Each row has a name. After each piece below comes the name of the row it's from, unless a question asks for something else. Each question is about the rows just above it. Places in a row count from 1.

Columns, left to right: K R Z M X D B S
[   5  -42  -51 -117  -25   61   11  -53] -> dabas
[  9  -8 -93 -52  76 -25  34 -27] -> Pem
[-36  20 -58 -34 -46 -77 -17   9] -> lanuz
[-53   6 -31  38  15 -31  26   1] -> nizun
[-68 -34  54 104  32  23   3  20] -> kinaz
[-94  30   9   0  59 -60 -70  91] -> beg
Move every entry of [9] by +1 step of 1.
[10]
Row and place of [54] in the named rows:
kinaz, 3
Where in the named rows is [-51]?
dabas, 3
Move every entry of [-68 -34] by -1 step of 1.
[-69 -35]
[6] is at row and place
nizun, 2
Where in the named rows is [-60]?
beg, 6

Columns, left to right: Y J V F L T W G
[ 20  27  72  22  29 -49  18   2] = lesa
[-44 -45 -26 -39 -46  36   7  15] = Silel
[-36 -41 -45 -34 -44  71 -22  -9] = veged
[-25 -27 -21 -29 -27  30   6   9] = Did
[  2   0  -2   5  -3  94 -67 -57] = biv
[ 25  25  36  36  21   9 -59 -62] = Fezo
[-46 -47 -58 -50 -43 -65  99 102] = nin
[ 21  20  -6   8  22 -26  13   5] = kuz
[101  99  11  87  99 -26 -47 -53] = zes
[  8  16  84  14  18 -30  13  -2] = tiro
[-86 -85 -11 -72 -85  25  35  42] = ves
[ 12  14  28  30  11  -1 -47 -42] = dizud
Move every entry of [20 -6] by -1 step of 1.
[19 -7]
[ -9   9 -57 -62 102   5 -53] is in which column, read top down?
G

Columns, left to right: sones ziz Sozi dezon dil ziti zedi barud tegeg
[84 31 58 65 65 55 52 60 45] = Pokub
[ 84  31  58  65  65 107  64  79  64] = Mul
[84 31 58 65 65 55 52 60 42] = Suv
Which column holds [60 79] top down?
barud
which: [84 31 58 65 65 55 52 60 45]
Pokub
Row and place of [45] in the named rows:
Pokub, 9

Columns, left to right: E Q A H C U
[-83 -83 -80  51 -78  80] -> Tavo
[-76 -80 -75  41 -81  76] -> Paz
[-80 -76 -72  43 -85  74] -> Lok
[-80 -75  41] with -1 step of 1 on every entry:
[-81 -76  40]
[-83] with -1 step of 1 on every entry:
[-84]
Which column holds this, read top down? [51 41]
H
Where in the named rows is [-78]?
Tavo, 5

Columns, left to right: dal rone soz Tepeb Suvo riz Zeko
[ -62   94 -107   89    3  -99  -94] -> subi
[-42  73  51  51  95  82 -77] -> vudim
[-101   99  -97  104  -57 -103  -53] -> Rikal
[-86 -85  41 -75  22  56  91] -> gerat
[ 81 -27 -17 -97  52  81 -88] -> tum
[  97  -42  -20 -102   91  101 -103] -> nivek
[  95  -38  -32  -86   86   94 -107] -> sose
[ -44   80 -106   88   14  -90  -94] -> lusiz
[-31  70  97 -25  66  68 -30] -> zug
[-105   85   60  104   90  -55  -30] -> vizon
[85 60] with -1 step of 1 on every entry:
[84 59]
[22 52 91 86 14 66] is in which column, read top down?
Suvo

Columns, left to right: geni gevup Mesam pemo fiv Rumu kivo Tuv Nepe Tor
[-100  -83  -77   70  -54  -81   94  -98  -94   83] -> Sofov
[ -98   37   22  -99   15   11   97  -92  -71 -102] -> mumuz
[-96 -79 -79 -85 -86 -81  87  32  74  96] -> vaz
[ -98   93   86  -19   92   82   89 -103  -99  -81] -> Lik
Shift each entry of [  89 -103  -99] by -1 times 1:
[  88 -104 -100]
Row and place of [97] in the named rows:
mumuz, 7
Shift each entry of [11] by -1 times 1:
[10]

Columns, left to right: vas dizar tefa balu
[51 28 20 18] -> ralo
[-16   0  18  -5] -> Kem
[-36 -56 -18  38] -> Vol
[ -48 -101  -32  -12] -> Podin
[ 39 -43  -1  12] -> lora
[ -48 -101  -32] with -1 step of 1 on every entry:
[ -49 -102  -33]
[-36] with -1 step of 1 on every entry:
[-37]
Which column holds [   0  -56 -101  -43] top down?
dizar
[-32] with -1 step of 1 on every entry:
[-33]
[39] is at row and place
lora, 1
Which column holds [-16 -36 -48  39] top down?
vas
[-101] with -1 step of 1 on every entry:
[-102]

Columns, left to right: sibu Bas radi kol sof fama kaluk nakiv
[ 88  98  90  86 -74 -91 -99  90]  keb
[-88  85 -82 -86 -94  98 100 -65]  vugat
[-79 -81 -74 -83 101 -88 -54 -85]  Von
Row and place of [86] in the named rows:
keb, 4
Move every entry of [-81 -74 -83 101] by -1 step of 1.
[-82 -75 -84 100]

Columns, left to right: tis daro tak milun Vaful Leko
[-65  98 -98 -92  71  37]  pazo
[-97  98 -74 -39   6 -16]  vomon
[-99  98 -90 -56  22  -6]  Fivum
Move every entry of [ 98 -74 -39] by -1 step of 1.
[ 97 -75 -40]
Move every entry of [-65  98 -98] by +1 step of 1.
[-64  99 -97]
Move every entry of [ 98 -74 -39   6] by -1 step of 1.
[ 97 -75 -40   5]
Where do [-97  98 -74 -39   6 -16] appear?
vomon
Which column holds this, read top down? [-98 -74]
tak

